Where the symbols take the nodes:
state | § $ &
Dal | Puf Gak Bar
Geb | Fut Mif Mup
Lon | Zik Nek Bup
Fof | Vok Tad Dit
Zik | Pez Mun Lon
Kem | Bup Kug Mul
Mir | Pib Veg Dap
Fad | Kug Bup Nek
Kig | Veg Pib Pup
Toz | Mun Pez Puf
Mun | Nek Zik Toz
Loz | Mif Fut Ton
Pez | Sas Toz Zik
Viz | Dob Mul Kug
Puf | Toz Sas Dal
Bar | Dal Pup Pib
Kor | Dit Ton Fut
Dit | Fof Zad Kor
Gef | Tad Vok Dob
Mul | Kem Viz Dul
Zad | Ton Dit Tad
Mup | Geb Pab Sed
Pup | Kig Bar Gak
Dul | Mul Dob Vok
Sas | Gak Puf Pez
Vok | Dul Gef Fof
Dob | Gef Dul Viz
Pab | Dap Mup Mif
Kug | Viz Kem Fad
Pib | Bar Kig Mir
Ton | Loz Kor Zad
Mif | Pab Geb Loz
Bup | Lon Fad Kem
Sed | Mup Dap Veg
Nek | Fad Lon Mun
Tad | Zad Fof Gef
Gak | Pup Dal Sas
Veg | Sed Mir Kig
Fut | Kor Loz Geb
Dap | Mir Sed Pab

The rows follow the links: the fewer symbols apart two nodes are, the more alike their rows tend to be.

Each row is also shifted at random along 2 hidden directions that mean nothing.

Known rows, each with its node:
[-424    9   -2  -51   47   32   99  -69  -11   -9  -52  -57    7   13  -63   51  -47   11  -61  -50  -33  -46  -37   24  -80   19  -45  -13   45   34   43   24  -20  -42  -76   12  -37  -23    8]
node: Pib
[-101   29  -29  -62   52   -8   83  -32  -17  -37  -43  -65    3   11  -74   49   -8   -9  -39  -51  -64  -23  -85  -22  -47   55  -13  -88   60   10   18    0  -20  -70 -104    4  -75  -15  -29]
node: Vok
[ 292   16   78   83   15   44  -10    5    6  -24   44   93  -13  -17   44  -77   52   26  126   75   52   43  -75  -97  -49   10   33  -36  -73   86  -99  -37   57  -40   -3   45   25   46   61]
node: Ton
[ 195  -54  -93  -19  -39  -49  -65  116   18   66   11  -22    7   18   45   26  -12  -44  -40   48  -27   66   88   73   88  -71   71   -6  -13 -118   -5   37  -26   70   19  -83   -4  -12  -97]
node: Fad
[  -1   72   60   15   86   56  110   45  -15  -58  -13  -44   23   26    4    9   10   49  -15   45   -8   53  -43  -11 -106   -2   55  -26   26   91  -10  -10  -24 -137  -79   -9  -34  -46  -22]
node: Mir
[-157  -57   37   40  -61  -50 -128 -117   11   53  -26   75  -13  -37    9  -29    1  -12   71  -82   73 -104   76   -9   40  -36 -115   78  -84  -14    8  -20   51   97  115   56   58   54  102]
node: Pup
[ -13   34  102   52   54   63   19 -133  -38  -61   10   49  -19  -54  -17  -40   35   67   75    8   28  -44  -96 -106  -85   50  -58    3  -15  132  -44  -16   49  -82  -11   39    5   12  107]
node: Mif
[ 133   53  -40  -20   52   33   87  142   27  -54    3 -118   31   49   45   39  -29    3  -86   83  -48  115   -5  100  -44  -49  108  -36   53  -10    4   53  -54  -55  -87  -79  -27  -52 -135]
node: Dal
[  87    4  -55  -47   35  -13   76   61    8  -29   -8 -117   10   23  -15   59  -45    0 -106    1  -47   18   12  124  -38  -26   50   -6   54  -19   73   10  -52  -40  -59  -84  -41  -25  -99]
node: Puf
[ 285  -27  -37  -20  -60  -12  -12   78   28   53  -34  -21  -12    1   40   20  -34  -26  -90   13   -5   56   88   85   30  -45   24   32   13  -78   11   35  -69   64   -1  -13   23  -14  -68]
node: Zik
[-222   23  -15   -2   63   41   77   54   14  -57   17  -14    4   21  -36   30   31    5   18   61  -46   34  -83  -46  -47   35   53  -86   66   42  -25   -9    1  -94  -76  -11  -45  -30  -32]
node: Dit
[ 100  -15  -96  -28    8  -29   36  169   -7   33    6  -95   31   25   16   68  -29  -49 -103   24  -40   89   74  126   38  -63   82   -5   15 -119    7   59  -66   40  -37  -74    2  -36 -132]
node: Mun
[-239   27  -29  -32   30   57  110   92  -13  -22  -27  -71  -12   33   -9   16   16  -15  -22   46  -42   78  -44  -17  -43   61   80 -109   63   19  -54   12  -20  -98  -67   -6  -41  -55  -76]
node: Fof
[  92  -22   41   27  -48  -27  -78  -97   -3   32    8   99  -30  -17  -29  -65   67    0  117   -7   33  -79  -26 -112   48   22  -53   29  -62   41  -42  -40   70   28   62   52   27   59  112]
node: Tad

In each set, the symbols that take the first to the second take the third to the fourth. Give the fourth.
Answers are names.
[  72   -6   62   62  -19    3 -106  -82   12    7   45   97   17  -40   43  -51   34   29   94   14   84  -50   17  -18   35  -41  -36   62  -70   15   -6    2   51   57  103   -1   22   65   82]
: [ 245   29  -54  -45   66   26  104  104  -18  -35  -13 -109    9   42  -12   47   -1    0  -65   49  -66   87  -46   55  -96   21   99  -87   74    1    4   21  -44  -84  -94  -41  -67  -68 -105]
:: [ -52   54   78   51   19   64   38  -15    0  -43    7   26    8  -16   25  -37   46   51   35   39    2   40  -85  -30  -86   63   32  -14  -24  125  -49  -27   14 -100  -57   43  -30  -14   41]
: Fad

[ 169   16  -50  -84   50  -24   93  -47  -24  -36  -55  -73   14   38  -73   68  -27   11  -83  -49  -68  -63  -38   29  -54   44  -28  -39   69    1   33   17  -30  -69  -52  -29  -31  -45  -53]
: [ 259   -2  -52  -84   36   16   75   62   17    4  -50  -84   -2   44  -17   63  -48  -28 -112    2  -39   57   14   69  -37   17   19  -41   35  -33   24   13  -67  -26  -51  -41  -28  -72 -106]
:: [  25   34   59   90   -8   17  -95   10    9  -11   99   58  -11  -13   48  -56   49   26  127   44   75   27   37  -36   37  -36   19   29  -61   18  -56  -16   54   17   58   23   48   33   60]
: Sed

[  93   40   -7    3   82   67  111   70   11  -57   -2 -121   21   19    2   39  -36   18  -63   50  -32   50  -39   68  -88  -13   56  -19   60   34   36   -5  -59  -84  -84  -66  -49  -26  -75]
: [-276   54   11   11   37   22   68  -37  -18  -58   20    3  -25   11    2   -7   40   27   64   12  -27  -27  -90  -75  -25   51   21  -45   38   44  -25  -32   44  -79  -37   14  -64   -2   26]
:: [ 129  -63  -65  -48  -43  -91  -73  -72  -29   46   25    7   -1  -25  -57   37  -16  -12   -5  -98    3 -103   52  -10   85  -39 -110   54  -24  -92   76   -4    5  121   78  -33   40   46   31]
: Pup

[ 246   74   27   33   83   46   84  -10  -27 -134   65  -17  -10   -3  -20  -15   28   81   96   33  -11  -31 -144  -93  -75   12   21  -55   15  137    4  -25   54 -115  -38  -40  -58   16   25]
: [-198   46   45   11   61  -20   46 -112  -37 -123   36   46   12  -34  -64  -26   41   78   89  -46   20 -124 -118 -116  -37   40  -73  -14    3  106   30  -26   79  -56  -21   28  -39   21  100]
:: [  84  -45   -7  -15  -71  -16  -61   32   -2   98  -30  -24  -26    7   40   19  -44  -76  -72  -27  -10   33  119   83   45  -59  -21   66  -13 -103   23    4  -52   96   54   -1   35   10  -24]
: Zik

[ 318   -6   10   17  -57  -67  -93  -76  -22    1   38   67  -32  -25   -3  -23   36    5   65  -45   27  -95   -3  -53   78  -12  -38   33  -45  -28   -7  -20   55   66   85   12   41   58   70]
: [-109   52   56   69   27   35   -6   19   -4  -54   85   35    1   -2   32  -27   44   38  110   28   27   15  -91  -81  -16    2   40  -37  -19   78  -61  -29   80  -52   23   18   -1   32   61]
:: [ 338    0   37   62  -37   -8  -99   17   17   25   12   46    1  -30   54  -32  -18   13   30  -17   76   10   57   43   57  -79  -29   79  -75  -23   -6    0   20   77   89  -13   74   30   30]
: Mif

[ -63  -75  -62  -74  -26 -136  -54 -136   -8   30  -24  -33   24  -30  -99   24  -30   -8  -56 -147  -28 -168   58    3   86   -7 -159   44  -17 -116  122    3    0  103   80  -24   17   24   37]
: [  34   65   44   86   19   33  -50   68    8  -34  124   59  -14   -8   75  -49   76   28  138   97   44   42  -52  -63   -5  -21   93   -9  -20   88  -81  -14   44  -45   23  -10   19   32   41]
:: [ 258  -39  -48  -49   -8  -31   30    3   23   37  -79  -56   13   27  -21   36  -53  -52  -98  -43  -12  -30   83   82   10  -11  -24   23   24  -55   52   64  -54   35  -12   -7  -16  -17  -52]
: Mif

[  72   52   37    3   70   61  128   22   16 -100    0  -52   -1   10    5   13  -32   34 -100   17  -36   34  -63   30 -119  -16   69  -10   52   97   28   -5  -45  -95  -86  -14  -62  -25  -47]
: [  19  -38  -53  -47  -10  -22   20   52   12   66  -74  -90   -3   38  -19   47  -48  -60 -129  -16  -51   39   61   97  -13   21   16   -1   41  -88   27   46  -78   32  -48    1  -23  -48  -86]
:: [  31  -70  -17   10  -77    5  -92   72   24   99    3   33  -17    7   71    8  -24  -67  -31   19   47   80  137   80   70  -62   34   50  -30  -97   -7   -8  -28  100   66   -8   52   12  -12]
: Mif

[ 211   69  126   23   80   59  106 -170  -32 -137   15   35   11  -24  -49  -41   24  112   71  -44   26  -96 -126  -87 -129   33  -81    3   12  161    9  -53   41 -122  -45   21  -29   24   96]
: [-167  -67   -9    2  -68  -69 -117 -176  -10   67  -16  119  -30  -37  -79  -16   19  -21   92  -94   35 -173    4 -102   79   52 -144   66  -54  -42   15  -40   59  113  100   61   29   47  128]
:: [ -88  -44  -65    0  -67  -36 -132  185   38  166   20   27  -30   42   67    1   23 -103   15   88   -5  123  141   23  120  -30   97   -1  -41 -156  -78  -15    4  100   46    4   60   16 -100]
: Puf

[ -16   21  -29  -65   57   -8  112  -64  -25  -61  -57  -54  -18   24  -77   36  -15   20  -47  -33  -84  -22  -82  -19  -67   41  -26  -62   78   26   34   -5  -14  -85  -84  -40  -77  -40  -25]
: [-108  -32  -95  -70  -15  -40   37   -3    9   -6  -43 -109   22   23  -54   73  -62  -23 -109  -72  -51  -54   52   88    8  -19  -57   36   32  -81   90   17  -68   38   -8  -58  -35  -42  -52]
:: [-151  -59  -90  -61  -44  -88  -26   16   21   64  -31  -45  -13   22  -24   61  -23  -68  -83  -65  -31  -39   89   78   74  -21  -31   22    8 -138   77   22  -38   84    6  -42  -17   -5  -61]
: Dit

[ 144  -35   21   57  -38    1  -94   86   39   73   44   28   -7  -15   96  -26    2  -21  -18   56   51   77  105   58   76  -95   24   91  -64  -37  -55   22   -1   90   70    9   52   18   -1]
: [-248   24   89   -2   20   38  101 -196  -27  -85  -34   14   17  -28  -69   -9  -21   78   -4  -79   21 -112  -66  -62  -99   48 -122    2   38  114   29  -26    7  -75  -50   56  -32    7  107]
:: [  84   38   63   94   14   48  -91  121   35  -22   88   83   12  -13  122  -74   82    4  112  117   56  104  -20  -27    9  -51  101    6  -51   53  -95  -14   51  -26   26  -24   21   30   26]
: Ton

[ -58  -10   33   66  -59    2 -110   63   16   73   36   66    0  -19   82  -28   24  -44   53   37   77   54   82    8   83  -72   50   50  -78  -60  -41    6   13   92   92    1   72   31   17]
: [-203   13   90   45  -21   49  -21   23   11   25   23   77   -4    2   27  -58   54    9   83   58   38   68  -24  -44  -34   20   47  -37  -23   66 -116   -6    7  -28   -6   96   18   -2   37]
:: [  66   10   53   66  -19   14  -70  -18   -3   27   41  113  -39  -37   29  -60   54   -6  125   47   38   15    3 -102   30   37   -4   -8  -48   38  -90  -39   50   16   54   84   34   25   88]
: Veg

[-110  -38  -54  -62  -53  -33  -19  105    6  104  -66  -38  -12   44   26   48  -62  -90 -124   26  -23   95  107  123   43   -6   48    5   15 -130    4   43  -76   72  -15    3   29  -51 -115]
: [  53   32  -53  -68   47   -1  105   -4   -5  -35  -32  -91    9   26  -50   20  -21    1  -89  -18  -76   -1  -52   20  -48   45    3  -70   91   10   14   26  -26  -44 -103  -39  -50  -51  -62]
:: [ 228  -52  -25  -22  -25 -131  -71 -281  -31  -28    3   61   -3  -69 -130   13   -6   32   42 -224   22 -299  -14  -77   72   -9 -232   88  -29  -27  115  -37   51   94   93   11  -15   81  150]
: Mun

[  97  -32   -1   -2  -64  -41 -123   80   30   78   27   62  -10   -6   16  -14   34  -36   58   11   19   34   48  -27  110  -19   20   -2  -48  -52  -32    0   65   70   80   10   26   39    4]
: [ 132  -55    3  -13  -64  -62  -42 -202    4   11  -44   20   10  -42  -61    6  -41    1    6 -156   27 -177   63   -9   51  -40 -169  123  -26  -42   75  -14   -3  104   93   33   49   56  107]
:: [ -82  -44 -108  -27  -61  -50  -30  181   33   56  -20  -56  -14   32   32   50  -39  -86  -91   40  -36  120   79  104   84  -40   90   -4   14 -159    3   22  -58   76   14  -55    8  -28 -121]
: Veg

[ 165  -37  -64  -29  -43   27  -24  190   39   77  -69  -81   -6   47   72   41  -36  -92 -116   94  -17  179   94  130   33  -19  120   -4   -8 -121  -48   43  -84   42  -44  -28   24  -55 -128]
: [-149  -24   -4   15  -89  -54 -108  -81    9   73  -22  118  -55  -29  -27  -25   44  -33   87  -49   55  -94   31  -68   95   42  -93   26  -63  -56  -31  -21   73   95   84   78   36   55   87]
:: [   6   57    0    7   74   33   75   68   -9  -62   52  -33   -5   35   -6   16   44   44   40   53  -39   79 -105  -41  -64   37   67  -78   32   57  -34  -21    5 -119  -62  -25  -28  -30  -29]
: Dap

[ -63   10   37  104  -26   19 -108  133   36   30   81  102  -34  -20  134  -53   67  -14   94  127   51  136   35  -13   52  -62  101    9  -72   17 -100   -2   40   19   54    5   76    0   12]
: [ 154  -43  -36  -50  -48  -28  -22  -38    9   72  -63  -41   14   13   -3   54  -32  -44 -106  -63   -8  -49   84   66    9    0  -46   56    6  -69   80    3  -24   80   15   16   34   -3  -27]
:: [ 147  -33  -58  -22  -41  -67  -66   49    6   43    3   11   -7    5    0   28  -36  -17   -9  -21   -8  -20   57   20  113  -49   -5   52  -19 -109   27   13   20  104   65  -38    0   22  -24]
: Dal

[ -30  -13  -69  -63   29  -41   42   33   15  -16  -16 -113   -9   22   -2   56  -54  -20 -118  -26  -18    3   44  106   -8  -30  -25   -2   42  -78   79    4  -70    9  -31  -89  -30  -18  -70]
: [-343  -57   24   38  -91  -20 -130    7   13  119   -3   99   15  -39   53  -37    2  -47   35    9   67   21  122   31  110  -52   -9   69  -80  -52  -28  -29   -8  108  107   32   81   25   33]
:: [ 312  -18  -14   40  -62   42  -66  215   63  101   16    5    0   20  129   -9    2  -67  -17  133   29  193  109   90   69  -78  150   22  -39  -60  -66   37  -45   75   44  -26   60   15  -83]
: Nek

[  55   38   53   93    8   19  -76    1   15  -49  104   83  -14  -36   39  -55   57   44  146   57   56    3  -51  -75   32  -36   33   42  -38   79  -54  -34   78  -35   54   -2    5   47   72]
: [ 158   42   83   61   49   84   60    2    2  -76   35    8   -3  -31   44  -19   37   52   39   93   23   58  -83  -44 -103   18   80  -31    7  140  -73    3    7 -133  -48   -3  -45    4   12]
:: [ 170   33   77   82    1   -8  -89  -88    8  -32   77   71   21  -45   27  -62   21   42  113  -23   75  -40  -13  -47   16  -38  -22   84  -29   70  -31  -30   56    1   88   13   20   58  108]
: Dap

